B:
0: -226  -117  -76  -132  -46  1  80  -65  -51  248  111  56  100  -17  -156  200  120  251  164  -73  118  16  141  -332  191  -48  36  -39
1: 28  -1  47  38  -35  53  15  -117  -102  -93  9  -45  9  16  10  -12  99  -32  67  17  -59  50  -28  80  116  55  -124  -36
2: -76  -3  168  15  -17  83  144  -154  -150  81  84  23  -17  -34  -44  114  98  41  51  76  -129  -21  -21  29  153  -28  -289  -98
3: 264  152  91  -46  -146  -87  37  -165  22  -179  -147  -276  43  20  -3  42  62  -201  96  -50  -114  35  101  -45  49  9  47  224
4: 1  125  5  4  147  22  -11  -170  -39  -44  141  68  19  -166  -194  -131  -77  -53  -114  -163  90  -30  18  40  -295  -113  142  38
5: -162  -101  -176  -63  14  33  -42  -82  -63  87  121  58  99  -24  -155  16  96  202  100  -150  190  74  81  -187  69  12  126  -34
6: -8  -15  -135  -16  66  -10  -36  -108  -23  2  18  -31  126  -66  -158  -56  16  22  -6  -211  110  10  36  -128  -93  -1  212  91
7: 168  -73  -49  151  75  8  36  28  -27  -91  -21  -94  227  43  134  -163  30  -173  -16  -115  -85  69  -149  225  6  221  135  90
8: 40  82  -3  -147  -144  -182  -206  232  209  -246  -208  -25  -81  81  181  -40  -88  -232  250  225  172  -24  196  -150  108  -82  362  -81
9: -21  154  100  -55  99  -5  34  -260  -74  44  44  -11  -40  -170  -258  6  -62  -23  -85  -76  22  -113  50  -116  -219  -157  -8  66
10: 67  176  301  42  170  -52  132  -74  -10  36  -127  -8  -33  -163  -71  -23  -188  -313  -175  88  -201  -281  -95  48  -247  -176  -41  18
11: -27  19  104  105  145  55  -4  -69  -103  -61  -72  38  -35  -68  -33  -109  -59  -140  -94  63  -87  -127  -150  113  -77  -20  -104  -108
12: -56  24  102  55  31  68  -43  -38  -88  -134  -36  71  -106  -15  32  -63  8  -101  26  142  -45  -47  -65  118  61  -44  -145  -190
13: -128  181  165  -72  41  28  -110  -198  -77  -136  -65  76  -287  -135  -197  -7  -82  -68  -13  169  48  -164  63  -99  -108  -273  -149  -178
14: -192  8  47  -202  -116  -8  97  -302  -106  216  -148  -133  -59  -74  -379  358  137  211  121  -64  -20  -147  195  -594  188  -230  -182  54
15: 94  -104  -54  81  19  -10  49  49  -24  17  71  -58  235  66  151  -78  68  -55  78  -62  -24  119  -68  152  111  238  121  64
16: 27  -94  -139  76  197  -33  44  -2  -1  131  -43  -42  287  -69  -100  -100  -50  -57  -106  -269  24  -63  -105  -82  -161  91  306  152
17: -116  63  -151  -71  -8  82  -218  -207  -81  -230  83  78  -142  -69  -218  -108  66  116  71  -91  249  85  116  -86  -52  -122  47  -120
18: 36  62  228  -62  -105  -73  148  97  62  4  -88  -18  5  25  134  141  8  -187  134  173  -144  -83  77  -35  166  -100  -17  -54
19: -114  85  47  -113  -33  -9  -26  -96  -4  -51  -67  43  -112  -85  -171  84  4  -8  63  9  59  -101  128  -235  -1  -245  25  -90
20: -40  2  63  8  1  -1  -38  48  -15  -87  -1  59  -30  13  90  -52  -4  -91  91  138  17  -11  -6  76  85  1  7  -141
21: -100  87  84  -93  53  -53  -44  -78  10  5  -192  -4  -99  -103  -187  64  -94  -91  -8  43  22  -223  66  -289  -80  -230  60  -46
22: -189  -105  -155  -80  18  21  -60  -121  -86  124  51  20  60  -23  -196  63  88  219  108  -97  177  21  74  -277  101  5  57  -36
23: -78  126  80  -202  -90  -115  -42  15  93  10  71  61  -76  -42  -39  91  -45  -8  186  126  172  -20  255  -206  24  -175  182  -52
24: -29  -142  -196  59  161  -18  1  48  4  109  16  8  275  -32  -60  -109  -19  4  -40  -235  98  -8  -77  -77  -89  124  321  81
25: 181  -26  -19  69  -32  -15  65  -15  -7  -85  39  -116  203  58  119  -68  90  -114  76  -105  -63  134  -28  157  82  181  112  124
26: -7  -12  225  29  63  -23  232  2  -52  207  10  -1  117  -42  48  106  -15  -105  -4  86  -196  -127  -71  28  67  4  -113  -6
27: -82  -143  55  45  46  29  164  2  -98  235  122  28  186  21  55  70  81  70  72  22  -72  18  -71  31  180  155  -87  -30
28: 104  150  185  -28  -127  -74  -115  142  116  -399  -364  -54  -206  49  175  -38  -71  -401  112  273  -100  -140  48  16  91  -189  51  -165
29: 170  -37  30  74  19  -35  144  -20  -28  56  90  -108  263  31  111  -41  56  -102  31  -105  -104  89  -58  157  44  207  95  161
30: 8  -16  -13  96  134  31  -57  -5  -55  -75  56  61  61  -28  44  -185  -47  -100  -40  1  40  8  -110  182  -83  91  77  -70
31: 127  117  32  -79  -206  -24  -98  -191  -20  -280  -194  -218  -113  49  -49  57  125  -98  167  38  -29  47  135  -130  168  -46  -68  59
32: -3  -106  -165  81  203  -35  -70  16  -19  88  6  -12  227  -36  -38  -176  -78  -31  -62  -150  119  -18  -116  -11  -137  176  289  80
33: -34  183  195  46  -4  123  -135  -213  -141  -375  -173  43  -353  -75  -96  -91  -11  -181  -39  202  -94  -127  -54  113  -20  -233  -329  -256
34: -39  45  -92  -14  72  36  -93  -182  -60  -94  -13  -3  -5  -97  -217  -77  6  10  -34  -162  105  -20  33  -118  -132  -91  108  15
35: 12  95  -142  -12  25  48  -177  -162  -32  -274  34  30  -56  -72  -163  -168  20  -19  -3  -162  176  69  69  -2  -152  -92  160  -20
36: 26  50  -32  -46  5  -26  -63  -154  -45  -30  47  -64  31  -37  -104  -42  22  14  56  -58  94  40  69  -64  -29  29  81  67
37: -176  -142  -76  10  64  20  -95  -3  -87  64  -96  24  25  20  -45  -6  25  71  78  61  76  -66  -60  -153  143  67  -7  -129
38: 183  247  21  -195  -173  -131  -65  -300  59  -177  -190  -290  -69  -70  -253  103  37  -99  101  -143  46  -19  275  -359  -74  -189  154  279
39: 44  75  -19  -62  -99  -13  -126  -188  -51  -186  -143  -146  -89  8  -106  10  72  -31  114  9  46  19  93  -154  86  -33  -27  29
40: -75  53  196  -75  -25  -24  135  -48  -42  133  108  57  -10  -45  -3  127  9  -3  97  135  -50  -52  75  -42  90  -78  -99  -71
41: 248  95  3  91  94  -32  18  -78  1  -124  126  -82  183  -41  60  -220  -40  -197  -62  -148  -6  103  -55  283  -203  155  218  186
42: 60  92  21  6  43  6  -53  -162  -58  -96  67  -29  1  -67  -76  -106  -13  -62  -5  -44  54  28  16  71  -111  11  44  35
43: 15  63  -28  84  199  8  -121  -73  -12  -194  -309  -27  -37  -124  -180  -176  -141  -252  -197  -112  -33  -238  -137  -87  -273  -157  147  -16
44: 34  -78  -52  53  78  -16  38  -20  -43  90  105  -34  207  7  31  -72  28  -3  35  -83  30  63  -52  63  19  181  122  72
45: -73  -18  172  32  38  40  133  -69  -106  105  2  24  8  -33  -4  76  26  -39  19  105  -135  -91  -66  21  109  -15  -198  -92
46: 21  -136  -15  94  54  18  90  36  -69  98  67  -20  216  45  108  -33  67  -19  53  -28  -59  57  -110  111  135  207  21  6
47: -6  11  100  -50  12  -104  22  116  75  52  -92  -8  51  1  83  30  -81  -148  89  127  -6  -104  39  -93  40  -28  149  -26
48: 8  -173  -34  95  69  19  183  130  -37  195  279  79  340  53  195  -43  83  34  78  -83  -22  154  -83  227  129  270  125  10
49: -88  -86  -182  -44  43  -18  -110  -64  -27  45  10  -19  108  -13  -120  -44  35  103  77  -117  186  33  46  -188  21  71  194  23
50: 9  -113  80  8  -23  -70  177  202  44  185  106  23  241  78  237  64  35  -64  157  79  -65  42  2  74  207  156  120  -12
51: -47  -45  -130  -35  55  -30  -80  -83  -34  56  34  -32  111  -27  -110  -46  14  73  55  -105  157  31  40  -142  -17  74  175  54
52: -158  -9  36  -69  42  9  52  -93  -44  111  -59  34  -4  -85  -193  119  12  49  17  -43  1  -140  54  -265  18  -171  -13  -60
53: 94  -67  74  82  38  -14  160  -26  -50  111  -49  -118  211  21  55  29  47  -107  5  -48  -174  -27  -102  39  89  137  -14  104
54: -120  25  30  -46  87  -23  -45  -52  -29  60  6  60  -23  -82  -110  -8  -68  -7  14  50  92  -104  29  -130  -60  -79  64  -70
55: 162  -23  -116  120  210  -66  -80  -14  17  -49  -124  -135  227  -42  -16  -244  -122  -214  -131  -182  22  -56  -154  57  -236  174  327  193
56: -17  5  19  40  20  61  -49  -119  -107  -100  30  8  -25  -12  -27  -66  54  -15  38  26  12  32  -39  80  48  37  -89  -79
57: -82  102  35  -59  40  -12  -133  -37  -4  -116  58  112  -118  -72  -51  -92  -75  -48  54  108  160  -31  76  0  -89  -113  89  -137
58: 301  122  -61  41  -60  -55  -125  -78  47  -352  -52  -187  75  37  90  -202  24  -238  59  -103  26  151  36  175  -69  124  232  175
59: -241  -104  -66  -125  -46  -25  -100  -4  -37  116  -35  43  -38  22  -80  112  49  165  205  118  173  -37  108  -321  222  -28  23  -144
60: -118  -60  83  17  62  20  46  -47  -93  112  -80  7  14  -23  -44  61  11  -7  22  87  -64  -123  -65  -98  101  -9  -124  -94
61: -180  -27  -28  -79  47  8  -2  -122  -61  125  -29  31  -2  -84  -217  94  17  109  39  -53  79  -106  61  -289  18  -120  7  -50
62: 56  71  188  -34  -59  -90  34  120  80  -89  -171  -34  -33  25  146  40  -57  -257  101  205  -102  -114  33  -15  98  -77  54  -65
63: 39  107  81  -59  -74  -10  -55  -223  -68  -131  -168  -149  -111  -31  -144  57  47  -72  56  30  -42  -66  69  -158  49  -97  -108  37
64: 18  -91  -26  102  80  -3  -37  160  7  -69  -2  55  129  49  192  -160  -29  -140  41  62  16  25  -116  192  54  156  143  -98
65: 20  55  52  -96  -42  -50  73  -183  -51  122  87  -101  74  -43  -115  105  59  62  93  -50  23  28  120  -147  42  10  9  128
66: -64  -99  73  58  25  33  103  53  -61  62  -35  35  89  27  76  39  50  -51  51  61  -109  -49  -83  30  163  43  -75  -108
67: -107  104  97  -248  -159  -95  86  -67  65  109  48  8  -39  -55  -139  251  46  73  204  33  88  -38  300  -359  111  -244  93  4
68: 83  -55  -168  -32  66  -100  48  -28  47  151  103  -99  325  -27  -64  -38  8  21  33  -279  121  82  63  -123  -93  142  397  257
69: 26  -3  118  82  113  26  130  -62  -81  95  106  23  121  -54  21  -44  -12  -81  -50  -5  -106  -29  -105  159  -38  71  -49  8
70: -23  -42  103  109  129  30  48  -20  -88  23  -140  -16  42  -30  6  -39  -38  -145  -71  60  -148  -152  -166  41  13  29  -94  -68
71: 6  -45  37  50  85  18  107  -62  -82  129  170  20  164  -32  20  -32  33  12  15  -44  -26  42  -60  112  11  130  -1  27

-265  -143  -186  -26  -506  -47  255  -203  12  -34  -36  146  0  22  -282  -462  190  -19  49  843  79  348  128  153  121  95  104  729  182 | 16
-82  32  -188  -39  16  -281  55  -18  12  -45  -152  254  -137  7  -224  -36  293  -250  -160  115  87  118  -98  12  -46  -123  192  110  -58 | 7
135  64  13  6  -307  -58  187  129  82  53  -47  -46  -138  -119  -29  -358  305  145  -112  39  155  137  74  69  -109  78  52  92  81 | 49
402  6  95  -149  -253  -228  194  106  13  253  383  393  581  -337  134  -42  -87  -272  156  298  70  255  -293  -149  597  244  -381  78  170 | 21
338  -38  374  -488  -530  424  794  185  -89  -108  811  -301  213  -426  -231  69  613  371  -16  265  105  204  25  69  415  319  -411  -550  294 | 14
-120  -125  79  -223  -537  117  133  -133  -181  47  381  -138  -80  241  -84  -216  -87  -47  383  558  53  112  461  215  232  5  -317  500  -16 | 26
101  -12  502  -250  50  -182  70  344  131  230  248  158  -64  -371  -205  542  563  -72  -228  -583  -244  23  -472  -387  -173  122  -77  -590  -113 | 31
384  359  -284  -163  50  -108  332  48  -89  -245  29  -3  -13  -8  -107  -182  218  -223  -106  8  436  122  58  203  192  -144  -33  -209  34 | 46
-486  -376  -356  84  40  -140  -199  -330  -75  128  125  150  -500  616  182  101  194  54  84  320  -86  -167  445  383  -92  -496  84  409  -300 | 4
170  -20  -319  -12  210  -214  195  -26  44  -3  161  279  0  -3  139  124  424  -13  -234  12  167  15  -129  158  205  -224  44  -303  -26 | 34
380  343  385  -419  -201  -36  39  166  -139  107  442  -175  43  102  -81  89  -260  -439  433  -238  136  45  210  -48  167  11  -586  16  -146 | 67
260  327  -440  -219  293  -83  313  -114  -166  -332  157  -38  -196  301  -78  46  271  -280  -77  -18  449  -15  235  378  186  -451  -50  -293  -133 | 71
-94  -30  -306  -108  2  -40  119  -204  -125  -101  213  2  -253  384  12  -19  178  -75  83  279  188  -26  356  354  126  -343  -57  135  -132 | 69
-245  -852  80  388  -197  -187  -413  102  141  731  322  368  -234  25  847  215  306  660  -57  -108  -459  -359  70  35  -58  -65  -10  -65  -188 | 33
162  364  -105  -148  60  -172  166  29  28  -137  -94  -38  -214  112  -230  -147  238  -258  -75  -149  269  132  65  100  -139  -175  28  27  -74 | 15
355  -81  -67  -67  -385  -10  281  140  -117  51  291  74  209  -247  159  -238  114  89  18  301  219  90  71  98  444  160  -186  -129  168 | 60
-671  -366  816  -406  -358  -9  -67  82  81  314  360  64  -323  -96  -651  628  538  -80  82  -56  -648  127  -222  -428  -414  188  -84  153  -205 | 38
401  174  -15  46  -6  -308  -132  163  59  266  37  172  39  20  341  -161  -140  -201  107  -265  162  -3  23  9  83  -64  -203  46  -100 | 20
270  44  -108  -26  -169  -155  77  42  -38  129  180  140  104  6  215  -185  -32  -112  113  141  180  57  88  110  273  -25  -200  102  4 | 54
-354  -41  144  -116  -170  -111  -95  0  1  43  -82  -60  -510  217  -310  20  309  -88  5  -59  -99  15  185  19  -409  -147  113  260  -211 | 25
-119  -9  -167  -80  265  -179  9  -112  52  23  114  124  -346  304  19  258  404  -69  -110  -160  11  -82  70  180  -140  -388  49  -111  -238 | 42
-91  -194  402  -85  -217  -71  43  227  169  295  179  46  -212  -222  -55  194  552  251  -168  -290  -251  17  -180  -188  -287  132  0  -198  -47 | 39
329  275  -8  -289  3  -30  120  -12  -149  -13  407  -133  -65  297  94  49  -104  -281  278  -116  264  -48  325  214  227  -238  -424  -73  -164 | 40
530  234  -51  -210  -347  137  358  220  -260  -193  270  -322  -42  -88  35  -323  61  15  95  20  458  0  376  242  304  27  -259  -329  73 | 0
-483  -138  245  -56  165  -435  -393  76  120  236  -242  330  -478  108  -339  457  379  -347  -162  -405  -374  -30  -278  -315  -559  -178  264  107  -368 | 58
206  -241  118  194  -755  21  110  266  45  265  6  -53  14  -363  291  -659  146  470  -28  245  80  110  166  44  57  385  -5  189  241 | 37
-314  -261  -136  -173  -4  40  151  -281  -46  26  444  62  -274  391  -13  250  394  93  77  336  -65  -31  269  311  80  -342  -110  127  -158 | 9
-156  339  -19  -319  -119  -62  270  -147  0  -237  -59  -96  -250  225  -601  -162  256  -370  58  243  183  305  137  106  -176  -131  21  428  -44 | 68
299  114  -126  90  187  -377  -259  66  67  294  48  245  -40  203  453  -19  -143  -228  106  -342  130  -110  61  71  56  -240  -183  39  -225 | 57
380  99  -256  -218  163  86  353  2  -182  -169  498  -125  -123  161  205  181  347  81  -59  -112  336  -161  259  381  316  -347  -233  -625  -88 | 2
310  -107  54  -63  -197  -199  -55  166  -103  257  308  223  192  -135  292  36  -114  -155  145  5  57  -41  -12  -38  366  49  -299  -101  -38 | 19
